Here is a tiny trained network, its code and every weight. The questions are about switching its units off for an input and a class, where a switched-off unit gives its printed mean instead of its output.

import numpy as np


def w(rows, s, z=0):
    codes = np.array(rows[::2]) - 128.0
    scale = np.full(codes.shape[1], s)
    scale[-1] = z or s
    return codes * scale


def f(y):
    return np.maximum(y, 0)


def log_softmax(a):
    a = a - a.max(-1, keepdims=True)
    return a - np.log(np.exp(a).sum(-1, keepdims=True))


def net(x, mask):
    res = np.array(x, float).reshape(1, 3) / 4 @ E
    y = f(res @ A[0][:, :-1].T + A[0][:, -1])
    res = res + np.where(mask, y, B[0][:, -1]) @ B[0][:, :-1]
    return log_softmax(res[-1] @ U[:, :-1].T + U[:, -1])


A, B = {}, {}
E = w([
[160,19,107,142,144],'x0',
[121,138,137,188,255],'x1',
[207,96,185,236,100],'x2',
],0.013)
A[0] = w([
[94,78,72,159,153,122],'n0',
[114,118,127,155,45,249],'n1',
[118,142,162,72,101,178],'n2',
[108,199,170,176,166,150],'n3',
[112,238,64,64,192,172],'n4',
[137,118,155,123,72,224],'n5',
[142,35,114,87,91,102],'n6',
[69,156,101,44,201,255],'n7',
[149,172,130,195,78,87],'n8',
[157,117,166,219,87,207],'n9',
[174,69,154,118,174,122],'n10',
[134,104,102,152,183,198],'n11',
[125,114,112,84,55,210],'n12',
[112,166,103,137,109,38],'n13',
[156,161,181,193,58,130],'n14',
[129,150,125,163,135,190],'n15',
[125,70,149,219,122,175],'n16',
[125,11,96,82,60,241],'n17',
[169,114,115,106,55,141],'n18',
[150,190,112,87,181,148],'n19',
[134,161,107,211,147,160],'n20',
[104,194,161,150,171,63],'n21',
[116,107,162,108,199,229],'n22',
[135,171,137,212,149,226],'n23',
[98,119,82,12,99,157],'n24',
],0.012,0.003)
B[0] = w([
[185,126,114,124,180,177],'n0',
[83,114,121,147,71,203],'n1',
[119,80,120,131,134,183],'n2',
[141,202,119,127,110,205],'n3',
[43,128,142,36,161,243],'n4',
[92,108,120,149,84,189],'n5',
[149,148,51,138,130,203],'n6',
[109,114,133,4,179,246],'n7',
[156,164,154,96,74,187],'n8',
[134,111,199,161,107,250],'n9',
[157,123,147,158,192,196],'n10',
[131,142,130,159,193,196],'n11',
[109,85,80,147,107,217],'n12',
[140,108,138,117,151,148],'n13',
[154,162,169,95,55,220],'n14',
[120,151,142,135,125,166],'n15',
[105,107,172,207,174,242],'n16',
[153,149,27,169,116,249],'n17',
[84,104,102,180,83,202],'n18',
[86,135,143,100,162,182],'n19',
[135,166,161,172,145,202],'n20',
[135,191,107,124,111,184],'n21',
[136,151,118,140,181,194],'n22',
[135,185,169,172,119,222],'n23',
[161,23,162,90,147,249],'n24',
],0.028,0.013)
U = w([
[106,31,9,159,82,194],'0',
[114,79,93,127,126,5],'1',
[141,96,168,182,154,96],'2',
[72,51,116,60,149,189],'3',
[98,160,232,140,57,159],'4',
[78,201,125,88,164,102],'5',
[132,109,4,126,175,139],'6',
],0.011,0.0029)

Each question gives the input, the list of numbers given to net, and the class t.
The units are the neurons (one row each of A and B). Each row of codes is followed by its name. A weight is (code - 128) times the scale printed after its matrix; where a second scale follows, it is the last column's (A, B and U).
mask holds one flag per neuron, in row order. A switched-off neuron (its flag False) gives its mean, the last column of its row in B, instead of its output. The means were averaged over made-up inputs and are rounded, as every weight is.
A unit's drop is (log p(t) with every unit on - log p(t) with that unit switched off) / (log p(t) with every unit on - log p(t) with every unit switched off).
unit that matters most: the unit with the biggest drop
top k neurons: the k neurons with the biggest drops, biggest first
drop when u is switched off: that unit's drop, to one decimal
input [5,0,-5], class 6: unit that matters most -> n17
input [1,5,-5], class 3: top 4 neurons -> n7; n23; n4; n20
input [7,7,-4], class 6: top 3 neurons -> n0; n14; n9
input [6,-4,-8], class 0: top 2 neurons -> n17; n24
input [-5,4,2], class 4: top 4 neurons -> n17; n7; n23; n6
input [-3,-3,1], class 0: top 2 neurons -> n23; n9
input [-3,-7,-5], class 3: top 3 neurons -> n4; n7; n24
input [-1,6,-7], class 3: top 3 neurons -> n7; n4; n23
input [7,8,-4], class 5: drop when n12 is switched off -> 0.2
input [7,-1,2], class 0: drop when n7 is switched off -> 0.4
input [7,6,-3], class 6: drop when n9 is switched off -> 0.4
